[[115 132 131 124 123 133 111 121 123 132 119 130 111 122 133 129]
 [129 133 122 127 134 128 126 138 129 131 120 124 123 130 130 128]
 [151 128 123 130 132 133 150 135 131 126 128 130 142 131 120 129]
 [126 122 140 130 121 123 129 118 132 124 141 128 135 128 127 125]]
->
[[129 115 132 131 124 123 133 111 121 123 132 119 130 111 122 133]
 [128 129 133 122 127 134 128 126 138 129 131 120 124 123 130 130]
 [129 151 128 123 130 132 133 150 135 131 126 128 130 142 131 120]
 [125 126 122 140 130 121 123 129 118 132 124 141 128 135 128 127]]

[[146 106]
 [141 106]
 [116 150]
 [113 158]]
->
[[106 146]
 [106 141]
 [150 116]
 [158 113]]

[[136 122]
 [115 122]
 [143 122]
 [143 137]
 [150 119]
 [143 134]
 [115 102]
 [146 122]
 [115 105]
 [115 102]
 [143 122]
 [146 134]]
->
[[122 136]
 [122 115]
 [122 143]
 [137 143]
 [119 150]
 [134 143]
 [102 115]
 [122 146]
 [105 115]
 [102 115]
 [122 143]
 [134 146]]

[[108 129 137 142 133 138]
 [123 119 146 109 118 134]
 [142 129 135 132 151 135]
 [138 129 137 120 145 138]
 [109 138 137 133 133 141]]
->
[[138 108 129 137 142 133]
 [134 123 119 146 109 118]
 [135 142 129 135 132 151]
 [138 138 129 137 120 145]
 [141 109 138 137 133 133]]

[[127 131 133]
 [129 122 127]
 [114 126 105]
 [128 123 127]
 [121 125 124]
 [127 128 125]
 [113 119 118]
 [139 137 135]
 [129 131 138]]
->
[[133 127 131]
 [127 129 122]
 [105 114 126]
 [127 128 123]
 [124 121 125]
 [125 127 128]
 [118 113 119]
 [135 139 137]
 [138 129 131]]

[[104 133]
 [133 101]
 [145 113]
 [122 157]
 [112 136]
 [124 115]
 [132 141]
 [128 135]
 [124 128]]
->
[[133 104]
 [101 133]
 [113 145]
 [157 122]
 [136 112]
 [115 124]
 [141 132]
 [135 128]
 [128 124]]

[[101 123 141 117]
 [124 141 136 120]
 [127 129 127 129]]
->
[[117 101 123 141]
 [120 124 141 136]
 [129 127 129 127]]

[[126 133 133 140 120 119 122 119 123 120 119]
 [127 134 137 143 110 111 116 103 121 110 115]
 [128 121 121 133 145 146 126 143 128 143 137]
 [126 122 122 140 148 146 126 148 123 145 135]
 [127 132 124 111 125 128 140 140 143 128 131]
 [125 120 124 158 154 149 118 147 111 150 133]
 [134 119 117 107 127 141 127 119 145 126 142]]
->
[[119 126 133 133 140 120 119 122 119 123 120]
 [115 127 134 137 143 110 111 116 103 121 110]
 [137 128 121 121 133 145 146 126 143 128 143]
 [135 126 122 122 140 148 146 126 148 123 145]
 [131 127 132 124 111 125 128 140 140 143 128]
 [133 125 120 124 158 154 149 118 147 111 150]
 [142 134 119 117 107 127 141 127 119 145 126]]

[[136 119 124 143 105 126 157 124 122]
 [140 119 134 137 115 133 140 129 121]
 [130 129 130 129 126 128 130 128 127]
 [133 123 125 122 122 136 138 125 124]
 [130 119 120 116 126 133 140 120 123]]
->
[[122 136 119 124 143 105 126 157 124]
 [121 140 119 134 137 115 133 140 129]
 [127 130 129 130 129 126 128 130 128]
 [124 133 123 125 122 122 136 138 125]
 [123 130 119 120 116 126 133 140 120]]
---
[[139 134 138 128 140]
 [124 130 104 134 126]
 [119 119 122 128 121]]
->
[[139 134]
 [124 130]
 [119 119]]

[[123 134 129 126 132]
 [132 156 108 141 118]
 [115 129 111 126 144]
 [130 138 140 130 126]]
->
[[123 134]
 [132 156]
 [115 129]]

[[129 154 128 125 128]
 [128 129 127 127 130]
 [127 134 128 129 131]
 [129 131 129 128 130]
 [129 133 127 124 123]]
->
[[129 154]
 [128 129]
 [127 134]]

[[116 119 146 140 126]
 [139 131 112 139  99]
 [118 121 123 117 157]
 [121 149 139 133 123]
 [138 132 137 138 104]]
->
[[116 119]
 [139 131]
 [118 121]]

[[127 130 118 151]
 [129 126 134 120]
 [133 127 122 132]
 [128 131 125 130]
 [127 126 127 133]]
->
[[127 130]
 [129 126]
 [133 127]]

[[142 143 132 133 123]
 [134 136 130 128 124]
 [118 152 123 135 123]
 [118 137 124 131 126]
 [155 145 144 131 123]]
->
[[142 143]
 [134 136]
 [118 152]]

[[137 145 122 101]
 [135 131 124 115]
 [110 143 117 138]]
->
[[137 145]
 [135 131]
 [110 143]]
---
[[133 139 141 116 143 125 126 134 131]
 [132 130 132 123 132 125 128 133 130]
 [132 128 132 123 130 123 125 131 132]
 [128 127 130 128 128 127 129 128 127]
 [128 128 127 128 128 128 129 128 129]
 [130 137 137 118 139 126 126 130 130]
 [128 128 128 128 128 128 128 129 128]
 [124 129 152 142 117 136 125 139 145]
 [128 129 127 127 128 128 128 128 128]]
->
[[131 134 126 125 143 116 141 139 133]
 [130 133 128 125 132 123 132 130 132]
 [132 131 125 123 130 123 132 128 132]
 [127 128 129 127 128 128 130 127 128]
 [129 128 129 128 128 128 127 128 128]
 [130 130 126 126 139 118 137 137 130]
 [128 129 128 128 128 128 128 128 128]
 [145 139 125 136 117 142 152 129 124]
 [128 128 128 128 128 127 127 129 128]]

[[117 103 122 113 122 124 136 135]
 [120 121 134 116 118 121 127 142]
 [115 124 125 119 107 129 133 137]
 [128 112 125 121 129 118 136 129]
 [141 124 124 130 118 121 115 120]
 [128 139 125 127 104 118 139 122]]
->
[[135 136 124 122 113 122 103 117]
 [142 127 121 118 116 134 121 120]
 [137 133 129 107 119 125 124 115]
 [129 136 118 129 121 125 112 128]
 [120 115 121 118 130 124 124 141]
 [122 139 118 104 127 125 139 128]]

[[103 121 113 104 149 126 131 127 117 121 138 119 114 118 112]
 [125 126 140 147 137 141 152 127 149 151 109 119 129 124 132]
 [120 146 129 124 126 135 127 143 139 154 120 133 135 119 152]
 [103 143 137 125 113 141 126 138 133 111 151 132 138 112 121]
 [145 134 121 110 133 139 140 116 115 106 150 144 149 130 121]]
->
[[112 118 114 119 138 121 117 127 131 126 149 104 113 121 103]
 [132 124 129 119 109 151 149 127 152 141 137 147 140 126 125]
 [152 119 135 133 120 154 139 143 127 135 126 124 129 146 120]
 [121 112 138 132 151 111 133 138 126 141 113 125 137 143 103]
 [121 130 149 144 150 106 115 116 140 139 133 110 121 134 145]]

[[112 100 111 132]
 [101 136 122 132]
 [121 138 138 123]
 [138 121 147 120]
 [139 104 112 133]
 [111 138 107 136]]
->
[[132 111 100 112]
 [132 122 136 101]
 [123 138 138 121]
 [120 147 121 138]
 [133 112 104 139]
 [136 107 138 111]]

[[143 140 131 139 136 132 129 120 120 122 132 135 132 124 113 137]
 [133 140 124 103 157 112 128 119 132 128 108 127 139 137 140 151]
 [111 123 139 134 117 125 133 128 118 128 130 133 116 138 139 131]]
->
[[137 113 124 132 135 132 122 120 120 129 132 136 139 131 140 143]
 [151 140 137 139 127 108 128 132 119 128 112 157 103 124 140 133]
 [131 139 138 116 133 130 128 118 128 133 125 117 134 139 123 111]]

[[134 111 110 107 106 127 153 127 133 130 116 148 146 139 133 156]
 [124 106 126 125 106 146 157 120 123 122 126 142 134 128 122 137]]
->
[[156 133 139 146 148 116 130 133 127 153 127 106 107 110 111 134]
 [137 122 128 134 142 126 122 123 120 157 146 106 125 126 106 124]]
